Below are the code and all the weights of a small trained network. Each question names an input and a class and asks about switching units off, where a switched-off unit gives its printed mean instead of its output.

import numpy as np


def w(rows, s, z=0):
    codes = np.array(rows[::2]) - 128.0
    scale = np.full(codes.shape[1], s)
    scale[-1] = z or s
    return codes * scale


def norm(h):
    return h / np.sqrt((h * h).mean(-1, keepdims=True) + 1e-5)


def f(y):
    return np.maximum(y, 0)


def log_softmax(a):
    a = a - a.max(-1, keepdims=True)
    return a - np.log(np.exp(a).sum(-1, keepdims=True))


def net(x, mask):
    res = np.array(x, float).reshape(1, 6) / 4 @ E
    u = 0
    for l in range(4):
        y = f(norm(res) @ A[l][:, :-1].T + A[l][:, -1])
        res = res + np.where(mask[u : u + 7], y, B[l][:, -1]) @ B[l][:, :-1]
        u += 7
    return log_softmax(norm(res)[-1] @ U[:, :-1].T + U[:, -1])


A, B = {}, {}
E = w([
[20,132,124,144,64,137],'x0',
[156,135,110,91,79,9],'x1',
[127,128,127,129,129,127],'x2',
[128,129,129,127,129,128],'x3',
[102,131,200,195,155,75],'x4',
[128,131,127,128,129,128],'x5',
],0.014)
A[0] = w([
[157,104,111,113,123,249,3],'0.n1',
[52,141,118,155,122,177,68],'0.n2',
[120,160,254,175,175,146,63],'0.n3',
[135,182,103,109,52,127,2],'0.n4',
[197,161,153,160,230,208,120],'0.n5',
[75,125,156,84,107,126,121],'0.n6',
[203,122,74,148,109,35,90],'0.n7',
],0.0086,0.0055)
B[0] = w([
[176,255,99,133,136,175,189],'0.n1',
[80,112,186,98,104,174,191],'0.n2',
[54,7,128,170,185,153,206],'0.n3',
[131,21,96,148,132,146,143],'0.n4',
[187,68,30,167,160,71,255],'0.n5',
[137,93,108,212,89,145,167],'0.n6',
[150,127,191,28,108,190,208],'0.n7',
],0.0093,0.0063)
A[1] = w([
[56,228,198,159,105,35,2],'1.n1',
[35,109,103,154,93,222,50],'1.n2',
[189,102,100,108,166,38,79],'1.n3',
[84,135,158,93,105,232,3],'1.n4',
[25,141,90,152,2,97,105],'1.n5',
[82,133,128,152,124,248,61],'1.n6',
[45,86,222,178,109,116,165],'1.n7',
],0.0077,0.0052)
B[1] = w([
[225,116,153,228,30,146,159],'1.n1',
[70,214,131,60,140,126,220],'1.n2',
[72,185,180,132,108,204,190],'1.n3',
[102,213,139,89,153,178,164],'1.n4',
[107,40,9,168,151,94,236],'1.n5',
[86,254,98,98,165,175,205],'1.n6',
[228,184,136,138,86,124,253],'1.n7',
],0.0075,0.0056)
A[2] = w([
[2,202,155,173,95,187,61],'2.n1',
[53,139,168,230,194,148,1],'2.n2',
[119,101,205,135,102,63,90],'2.n3',
[122,98,122,112,86,9,110],'2.n4',
[179,157,92,72,120,242,59],'2.n5',
[190,201,225,102,158,124,31],'2.n6',
[110,146,34,24,115,129,114],'2.n7',
],0.0097,0.0036)
B[2] = w([
[134,143,204,88,96,172,239],'2.n1',
[220,7,120,92,123,105,206],'2.n2',
[103,199,106,149,172,137,165],'2.n3',
[124,139,118,209,88,179,193],'2.n4',
[148,211,96,144,96,75,254],'2.n5',
[21,129,151,120,149,103,171],'2.n6',
[59,49,108,117,138,166,251],'2.n7',
],0.013,0.0065)
A[3] = w([
[133,107,249,114,122,161,29],'3.n1',
[135,190,51,193,156,105,2],'3.n2',
[174,132,107,37,70,148,68],'3.n3',
[148,50,216,167,94,101,91],'3.n4',
[122,56,80,80,126,81,111],'3.n5',
[124,152,220,154,209,133,147],'3.n6',
[54,138,190,136,96,138,109],'3.n7',
],0.013,0.008)
B[3] = w([
[236,86,192,100,62,152,197],'3.n1',
[246,203,54,194,108,154,188],'3.n2',
[114,164,163,72,186,54,249],'3.n3',
[136,206,102,69,113,177,246],'3.n4',
[104,88,117,119,156,90,245],'3.n5',
[58,91,184,184,105,98,237],'3.n6',
[189,118,131,150,201,91,254],'3.n7',
],0.013,0.0045)
U = w([
[210,185,30,127,186,142,161],'0',
[156,22,128,175,216,126,214],'1',
[107,159,123,5,178,33,163],'2',
[95,136,248,162,147,43,24],'3',
[46,214,127,46,128,212,3],'4',
[180,80,223,105,81,202,210],'5',
[50,31,47,110,81,119,22],'6',
[149,157,118,212,36,121,204],'7',
],0.023,0.0016)

Each question gives the input, the list of numbers given to net, and the class t.
The units are the neurons (one row each of A and B). Each row of codes is followed by its name. A weight is (code - 128) times the scale printed after its matrix; where a second scale follows, it is the last column's (A, B and U).
mask holds one flag per neuron, layer by layer. A switched-off neuron (its flag False) gives its mean, the last column of its row in B, instead of its output. The means were averaged over made-up inputs and are rounded, as every weight is.
A unit's drop is (log p(t) with every unit on - log p(t) with that unit switched off) / (log p(t) with every unit on - log p(t) with every unit switched off).
The circuit of an input: a set's keep is (log p(t) with only the set's units on - log p(t) with every unit switched off) / (log p(t) with every unit on - log p(t) with every unit switched off). Starting from the 12 units with the biggest drops (on a tie, the unit counted first), units are removed one at a time, each time the one whose removal leaves the highest keep (on an exact tie, the one counted first), for as long as the keep stays at least 0.8.
circuit, biggest first: the units of the circuit, biggest drop first
top k neurons: the k neurons with the biggest drops, biggest first
drop when u is switched off: that unit's drop, to one decimal
input [0,5,5,6,-8,2], class 2: circuit, biggest first : (3.n3)
input [7,-3,-4,-7,1,-3], class 5: top 2 neurons : (2.n1 3.n1)
input [3,0,-1,-1,7,-3], class 5: top 3 neurons : (0.n3 0.n5 2.n2)
input [8,-3,0,0,1,-6], class 5: top 2 neurons : (2.n1 3.n1)
input [-3,3,6,1,1,6], class 3: top 3 neurons : (2.n6 3.n6 1.n5)
input [1,4,8,-7,-1,6], class 6: top 2 neurons : (2.n7 2.n4)
input [2,1,1,6,3,-7], class 7: top 2 neurons : (1.n7 2.n4)
input [0,5,7,-2,1,0], class 3: top 2 neurons : (0.n7 1.n5)
input [-1,4,-5,3,-5,3], class 2: top 2 neurons : (3.n3 0.n7)
input [-1,5,2,-2,-8,0], class 2: drop when 0.n7 is switched off : 0.1
input [6,2,-4,2,1,3], class 7: drop when 0.n5 is switched off : 0.4
input [1,2,4,8,-4,-3], class 6: drop when 2.n7 is switched off : 0.6
input [-6,6,-1,-1,-4,7], class 2: drop when 0.n7 is switched off : 0.0
input [-2,-8,1,3,-3,-8], class 0: top neuron : (0.n5)
